Each row was made from one small tree. The marks that hang from a mark follow it in brackets, in the order of their numbers. Every link used is in the known rows. Write each row's tree.
Each row is shifted at random along 4 fixed directions that mean nothing.
Known rows
j_471{j_183 j_394 j_987{j_451 j_605 j_773}}: [-585 -135 -111   49 -228  -18  -94  347  -82  152 -297   28  114 -136
 -269   40  142  123  -54 -156  414  124  -89    6  108 -206  139 -137
  164    2  256   52  153   56 -124  281  -18 -323  119  169 -160 -389
  102  -67 -181  341]
j_987{j_451{j_471{j_128 j_394{j_458}}} j_605 j_773}: [-231  126 -104  239    9 -188   23   52  -37   28  -59 -203  208 -192
    3  244  326 -113   10 -308   61  -45   86   18 -162  200  207   69
  345  -94  149   74  169   55  168 -166  113 -365  -46  541 -156 -338
   59 -104  -35  116]
j_414{j_458 j_471{j_183 j_451 j_987} j_773{j_605}}: [   3   49 -271  -82  216 -172 -253 -214 -126  -73  -61   75   60  -95
  198   79 -125 -121 -151 -125    9  -53  107   37   28  423  101  -89
  187 -220 -104 -290   90    0  258   -3   83 -302  -22  451 -158 -181
  117  -79 -106   75]
j_987{j_451{j_471} j_605{j_183} j_773{j_394}}: [-206   74 -185  -76 -150   -4   65   -6  141 -119 -385  103  137 -325
   35 -126  190 -328 -102   -3  294  326  -93    1 -302  134    4  119
  264  -38  240  171  419   88    0  -39  187  -83  -76  177   35   29
   40 -155 -173  276]
j_987{j_451{j_471} j_605 j_773{j_394{j_920}}}: [ -63  203  253  463   34 -231 -244  -59   69 -144 -449 -150  276  115
   42  155   57 -108 -149 -155  214  -34  305 -204  -32  329   77  197
  237 -356  123   75  -99  -73  226  -36 -137   58  -69 -197 -274   55
   51  -25  -39   75]
j_920{j_414{j_987} j_458 j_773}: [ 125  -15 -234 -162  100 -117 -113 -169 -193 -126    8  322 -195 -123
   59  -43  106 -166 -112 -169 -215   50  -42  288 -193  319   50    0
  181  -56  123  -37  139  250  435   -8  221 -321  -30  448   27  188
   61  -57  -13  475]
j_773{j_394{j_458{j_471{j_987}} j_920{j_414}} j_605{j_183}}: [ 237  211  113 -285   21 -278 -617 -112   58 -197 -256  200  242   22
   10 -121 -122  310  -76  -87  205   41  194 -144  -31  210  -10 -178
   96 -257 -113   62 -143  100  121   40  -51  -20   90 -188  -46  189
  223  -94   71  160]
j_471{j_128 j_183 j_394 j_414 j_987{j_451 j_773{j_605}}}: [-238  -16 -130 -323  116 -164 -474   77   69   80 -642  337  203 -120
   12 -267  106  163 -127 -217  558  124  139 -108  -54   65  149 -275
  237 -317   14 -212   85 -145  112  302 -220 -288    2   54  -10  -66
  105 -323 -144  248]
j_458{j_471 j_920{j_394 j_773}}: [  -4   65  100  119  146 -195 -348  -41  -79  -70 -106  185   24  160
 -200  100  172  169  -71 -364 -115 -101  174  -20    9  117  147 -187
  137  -61  155   46 -219   85  355   65 -210  -82  -45  -10  -90  -29
  -11  -36  197  298]
j_414{j_451 j_458{j_394 j_471{j_183}}}: [-335  112   88   76  150  -71 -382  -82 -105  -83 -284  108  -40  261
    4  -19 -156  166 -206 -155   70  -18   75 -195  309   78   27 -246
  -33 -272  180  -99 -227  107  320  328 -202  -50  116 -374  -37 -163
  -83   87   39  269]
j_920{j_394 j_414 j_458 j_773{j_605}}: [  65  -16   53  -92   85 -168 -536 -237  -42  -97 -175  369 -177  167
  -73 -242  -41  538  -72  -80  166  103   87   61  -42  170  130 -303
  210 -180   70  -21 -120  302  395  102  -95 -234  106 -180  -32  217
  135  -55  129  522]
j_394{j_458{j_471} j_920{j_414 j_773{j_605{j_183 j_451}}}}: [ 264  158 -190 -435   62 -164 -308  -82   87 -282  -85  260   -3 -249
  -58  -79   73  -34  -12 -124  -21  193  -23   95 -303  246   34    2
  160  -24   -1  152  137  194  187 -126  199 -186   76  399  180  193
  174  -71   83  294]
j_451{j_471{j_128 j_183{j_773} j_394{j_458}}}: [ 158  225   -3   75  238 -336 -135  -33 -105  -71 -444   -7  179  -62
   92  155  -22 -149 -178 -344   27 -210  324  -94 -155  386   81   85
  259 -264  -63 -216 -141 -177  298    1 -309 -123 -140  260  -79   48
  -37 -144  -69  -72]
j_920{j_394 j_458{j_471{j_128 j_414{j_987} j_451}}}: [ 173    8 -214 -183  172 -199 -204 -155 -109   -9 -174  224   30 -161
   14   -5  261 -113 -198 -366   -5  -99   54   43 -198  383   56  -60
  157 -145   57 -100   22   33  415  134 -107 -254  -46  505   33   69
    6 -163   81  309]
j_458{j_471{j_414 j_451 j_987} j_920{j_394 j_773{j_605}}}: [ -37  -46  -93 -248   77 -207 -615  -85  -10   35  -21  336  107  103
 -247 -111  238  373   -7 -426  128  -32  148   91  -22   -1  207 -429
  163  -79   40  -47 -104  -27  313   33 -151 -257  -56  244  -46 -123
  183 -232  219  363]
j_605{j_183{j_773{j_394{j_458}}} j_451}: [ 149  211 -107  -11  -69 -222  -85   10 -111   23  197   89  143 -103
   41  -61 -148  216  -16 -239  -79  -34   76  107    1  -55  152   62
  173 -110  -98  126  153  117   -5 -148    9   21   93  298  -92 -186
  237 -157   11   26]
j_414{j_471{j_128 j_394{j_458 j_920} j_451} j_773}: [-271  -18    3  -20  -53  -93 -356  -37 -115   77   -8   52  256  -27
   66  -14  -67  361   54 -305  124   -1  -48   58   90   42  141 -225
  181 -180   76   77   32  257   50  144   39 -312  126  144  -67 -454
  291   31   76  228]
j_394{j_920{j_414{j_458 j_471{j_128 j_183 j_987}} j_773}}: [ 111   72 -102  -89  208 -297 -445 -139 -146 -113 -151  195   13   12
   64   83  -52  107  -94 -238   13  -95  171   52  -66  347  166 -175
  196 -274  -14 -211  -76  169  440   47   43 -379   53  254  -99   25
   84  -47   35  299]
j_394{j_458{j_471{j_128 j_414}} j_920}: [  83   79   23    4   23 -194 -117   87   19 -111 -344  -70  188 -285
 -103  271  158 -291 -180 -293  -91 -236   50 -119  -59  335  -90  209
   26    3  131   81 -128  -69   10  135   -6 -134   51  350   -8    6
   25   57  111    0]
j_128{j_471{j_183{j_773} j_451 j_987}}: [-128   44  134  397    4 -318 -316  224 -273   51 -344   12  128  137
 -160  280 -272  154 -257 -292   32 -372  350 -112  280   55   46   32
   82 -215  -12 -114 -495 -255   64  182 -440  -33  144  -10 -307 -113
    3  -26  -91  -88]
j_471{j_128 j_414 j_451 j_987{j_773{j_394{j_920} j_605}}}: [ 224  107  132  142  200 -415 -660  -99  -19  -10 -432   99  412   75
  106   18  -13  207 -179 -327  234 -308  516 -186   75  372  143  -23
  183 -516 -196 -254 -298 -327  191   85 -374 -102  -12   50 -279   59
  267 -258   71 -137]
j_128{j_471{j_183 j_394 j_987{j_451}}}: [  44  141  -24   92  201 -335 -339   56 -141   21 -381  138  153  116
  -35   87  -65  160 -202 -254  159 -162  298 -163   88   81  115 -139
  225 -287 -103 -189 -226 -180  288  116 -335  -54   20    8 -135   28
  -76  -98 -186  148]
j_128{j_471{j_394{j_458{j_920}} j_987{j_451 j_605}}}: [  24  161 -198 -469  278 -215 -341 -197  177 -183 -513  374  162  -83
    6 -305  173  -60 -102 -148  406  246   86  -89 -229  143  -85 -233
  338 -206  -17  -83  207  -41  353  -40   94  -54 -171  153  182  233
  -46 -193 -229  401]
j_920{j_394 j_458{j_471{j_183 j_987{j_451}}} j_773}: [ 407  175 -244 -301  479 -339 -290 -289 -121  -91   57  229  -41   92
   48  -52  298   41  -60 -333  -70    9  242   61 -365  408  247 -199
  383 -215 -183 -312  137   82  801 -212 -107 -258 -156  694  -66  168
  -66 -289   62  439]
j_458{j_920{j_773{j_605}}}: [ -74   11 -119 -136   38  -29 -203  -59   73  -84   -6  245  -26 -143
 -114  -78  166   52   -4 -161  -76   69  -61  132  -84   53   36 -111
  232  116  121  106  151  124   45  -34  138 -199 -104  244   16  -60
   91  -96   65  219]
j_773{j_394{j_458 j_920} j_605{j_183 j_451}}: [  64   87   63   47 -316  -85 -223  127   60  -93 -216   11  199 -207
 -145   56 -198  246 -126  -25  147  -35  -65  -94   90   14 -127  190
   11  -18   49  302  -30  140 -396  122  -14   43  280 -121  -83   -6
  271   77   -8   14]
j_128{j_471{j_394{j_458 j_920} j_414{j_451} j_987}}: [-131  -14   11   45 -154 -160 -309  115 -128  -51 -501  114  220 -123
 -178  153 -107    5 -265 -227  226 -159   98  -71  171   79 -132   18
   -6 -120  152   67 -271 -137  -22  314 -114  -69  195  -34    6   24
  131  128 -118  217]
j_458{j_394{j_920{j_414{j_451 j_471{j_987}} j_773{j_605}}}}: [-291 -132 -222  -41 -255   67  -82   69 -111 -120   39   59  -49 -314
 -226  257  250 -169  -21 -203 -104   14 -165  427  -58  167  -16   58
   55  141  238  200  171  229  -40  136  327 -445  100  602   31 -169
  304   79  113  328]
j_471{j_128 j_394 j_987{j_451 j_773{j_605}}}: [-330  -70  238  837 -180 -215 -124  437 -252  113 -594 -296  209  -22
 -285  676   42  -27 -294 -326   63 -544  335 -161  346  249   55  362
  -33 -225  169    0 -519 -265 -242  404 -490 -223  289  -25 -510 -275
   55   67  -43 -206]
j_987{j_451 j_605 j_773{j_394{j_920}}}: [-254  106  129    6  -15  -82 -328  -82  167  -58 -219   97  226   56
   49 -266   82  205   34  -45  392  292   21 -108  -39    6  112 -130
  298 -258  124  176  253  200  126   24  116  -27  -25 -166 -105 -103
  180 -121  -31  326]
j_605{j_183{j_773} j_451{j_471{j_128 j_394 j_414 j_987}}}: [ 358  297 -298 -350  258 -397 -294 -116  -46  -20 -272  376  165 -140
  174 -249  -44   51 -154 -414  185   21  366   16 -271  171  244 -127
  302 -363 -222 -248  110 -249  386  -77 -279  -30 -175  306   90   58
   85 -436 -138   75]
j_773{j_394{j_920} j_605{j_183 j_451}}: [ 248  208 -101    6 -128 -197 -240   -4    9    0  316   24  209 -182
   -2   25  -48  393   19 -163  -48  -46   53   36   -2    2  175   -7
  225  -36 -155  229  136  146 -145 -129   36  -58   94  251 -124 -195
  327 -105   60  -26]
j_183{j_773{j_394 j_605{j_451}}}: [-191  -41  -34 -152 -272   41  -16   60  116 -119 -467  236   15 -289
  -93 -219 -129 -101 -182   15  276  197 -153   71  -62   86 -160  106
   73   18  156  234  215   58 -331  259    2   64   57  -40   71   53
  211 -104 -109  112]
j_414{j_987{j_451{j_471{j_128}} j_605}}: [-534  -63  -78 -106 -280  106  -39  146   37  -10 -399  185  -17 -188
  -70 -109   55  -81 -140  -68  265  243 -341  -19  -69  -85 -112  -36
  134   -7  393  267  186  294 -109  319  189 -232    9 -142   62 -190
  -75  -38 -183  402]
j_451{j_471{j_128 j_414{j_458 j_773}}}: [   8  123 -248 -247  160 -173 -155 -286  -29  -12   -7  191   69 -206
  297 -164   30  -53  -71 -259  -75   39   32   19 -169  255  166 -269
  280 -100   41 -152  228   80  349  -57  154 -267 -162  292   72 -179
   58 -175  -29  210]
j_773{j_394{j_920{j_414{j_451} j_458}} j_605{j_183}}: [ 135  128  121  301  -90 -161 -408  -68  -62 -151 -236   25  116   -1
  -37  185 -142  202 -230  -88   52 -187  191  -44  171  320    4  202
   40 -240   15  138 -296   77   24  165 -159  -57  188 -186 -221  139
  197  102  100   39]
j_183{j_773{j_394 j_605{j_451{j_471}}}}: [ -13  125 -169 -306 -147  -67  -54 -122   78  -78   44  205   72 -263
   81 -276  -22   44  -11 -114  118  239  -83  191 -254   85   49 -128
  294   22  -10  182  392  125  -47 -108  151  -61 -121  299   88 -110
  256 -257  -59  143]
j_128{j_471{j_183 j_414{j_458 j_987{j_605 j_773}} j_451}}: [-210  -42  -87  262   29 -189 -185   76 -115  -92 -719  127   59 -163
  -32  205 -140 -397 -388 -122  197 -138  169 -169  142  357  -94  159
   15 -223  272  -96 -254 -228  126  278 -140 -101  147   45  -97  143
  -42   72 -240  106]
j_414{j_451 j_458{j_920}}: [ -30  176 -119  121  209 -105 -229 -238 -101  -51  217   79   33   99
  103   33   16   50  -93 -237 -180 -101   61   36  175  108  127  -90
  175 -179   20  -61   35  121  366  -47  122 -145  -87  132  -99 -230
   -5    4   54  178]

Which tree is each row?
[  31    3 -181  132    6 -257 -120  168 -222   41  -93   19  118 -156
 -129  277   -9  -40 -202 -251  -99 -295  137    1   70   69   40   29
  163    6  -44 -117 -177 -181   36   37 -145 -203   56  481 -144 -106
   -6  -38 -115   -1] -> j_128{j_471{j_183 j_451 j_987}}
[-127  183 -234 -133  217 -195 -388 -254 -268   27  302  283   78   31
  342  -90 -201  203  -61 -272 -141   25   92   74  150  107  269 -399
  263 -257   -8  -70    6  192  505  -22  179 -263   11  224  -27 -321
  134  -78  -91  301] -> j_128{j_471{j_183 j_414{j_451 j_458 j_773 j_987}}}
[  25  213   35 -192  -15 -203 -344 -163   17    6  268  148  158   50
  118 -302 -169  519   97 -167   90  107   53   85   11  -46  159 -259
  284 -167 -149  144  184  219   48 -179   94  -36   15  121  -75 -248
  341 -227   66   97] -> j_183{j_773{j_394{j_458} j_605{j_451}}}
[ 154   46 -191 -296  -56 -162 -394 -130   35 -120  -95  442  -27 -101
   11 -307  -77  344  -43  -58  112  198  -15  142 -120   24  166 -183
  187 -125  -18   89  128  224   77  -11   51 -154   87   38   99  153
  267 -168   36  328] -> j_920{j_414 j_773{j_394 j_605{j_183 j_451}}}
[  68  104    0  310  -63 -137   67  223  -69 -124 -606  106  -31 -169
 -130  153 -238 -310 -361 -127   12 -135  156  -85   89  155  -89  504
  -49 -150  103   59 -170 -205 -150  257 -328  219  128 -100  -82  162
  -44    0 -138 -109] -> j_605{j_183{j_773} j_451}
[-333 -113  -85 -240 -257  -19  -69  137  -44   -7 -236  119  202 -283
 -206    7  166 -152  -59 -317  109  -19 -143  183  -95   55 -135  -41
   61  110  200  160  164   80 -187  167   82 -225   27  451  -19 -229
  201 -149   61  162] -> j_183{j_773{j_394{j_458{j_471{j_128 j_451 j_987} j_920}}}}
[  -6   87  -66  -11 -115 -101   -4   40  -57   -5 -129  147   86 -192
   -4  -75  -93  -36  -97 -121   11   33   25   69  -36   30   32   85
  137  -32   46  121  174   57  -84   81  -36   39    9  135  -56  -49
  145 -133  -38   52] -> j_605{j_183{j_773{j_394}}}
[  59   49  -11  128   40 -211 -348  -23 -105 -113 -218   21  139  -91
  -81  263   90  124  -73 -293  -22 -211  144   76    0  328  111  106
  154 -214   19   49 -198  107  134  115  -61 -375  124  313  -71  -23
  238   51  137  103] -> j_471{j_128 j_394{j_458 j_920{j_414{j_451} j_773{j_605}}}}
[  -7  -43   14  294 -131  -71  158   25 -120 -123 -360 -112  160 -262
    0  303  -16 -436 -230 -118 -209 -218   -1   19   69  367 -144  407
  -10   19  155   67  -33   -9 -164  160   37  -19   58  234 -143   37
  152  153  -28  -34] -> j_414{j_773{j_394{j_458}}}
[-161  122  -76 -157  193  -90 -290 -340  -72  -47   95  234  -14   82
  328 -280 -237  201  -26  -60   18  207  -38  -16   78  150  145 -390
  214 -218   58  -87  204  321  369   20  228 -130  -17 -118   -9 -267
   81  -22  -56  360] -> j_414{j_458 j_471 j_773}
[  14   82  -26  380   25  -70  -35 -196 -198 -183  -80 -110  165 -133
  172  363  -11 -351 -243 -210 -208 -190   89  139   67  591    0  349
   93 -182  108   75  -63  106  183   87   92 -121   22  329 -199  -92
  182  178   54   67] -> j_414{j_451 j_471 j_773{j_394{j_920{j_458}}}}
[   9  116   -1  148  260 -321 -339   62  -16    2 -590   64  147  184
 -101   62   26   84 -233 -216  342 -126  308 -251  134  128  145   14
  189 -394  -74 -278 -189 -229  278  206 -378  -52  -78  -57 -206   57
  -94 -110 -161  117] -> j_471{j_183 j_394 j_987{j_451 j_605}}
[ 113   -3 -163 -314  142 -211 -269  -70  -44  -53 -282  232   45  -26
 -131  -50  209  -45  -89 -275  101   37   35   34 -216  158   90 -102
  162 -118   37 -139   78   55  389   26  -31 -216   -3  442   40  139
   25 -155   56  444] -> j_920{j_394{j_458{j_471{j_183 j_414 j_987{j_451}}}} j_773}
[-325 -218 -354  -47 -289   67  170  229 -165   49 -305  104  114 -509
 -189  144  256 -491 -216 -218  130    2 -133  255  -19   74  -13  165
   15  127  286   36  247 -154 -169  317  131 -305   43  605   56 -190
  205  -26 -147  261] -> j_471{j_394 j_414{j_451} j_987{j_773}}
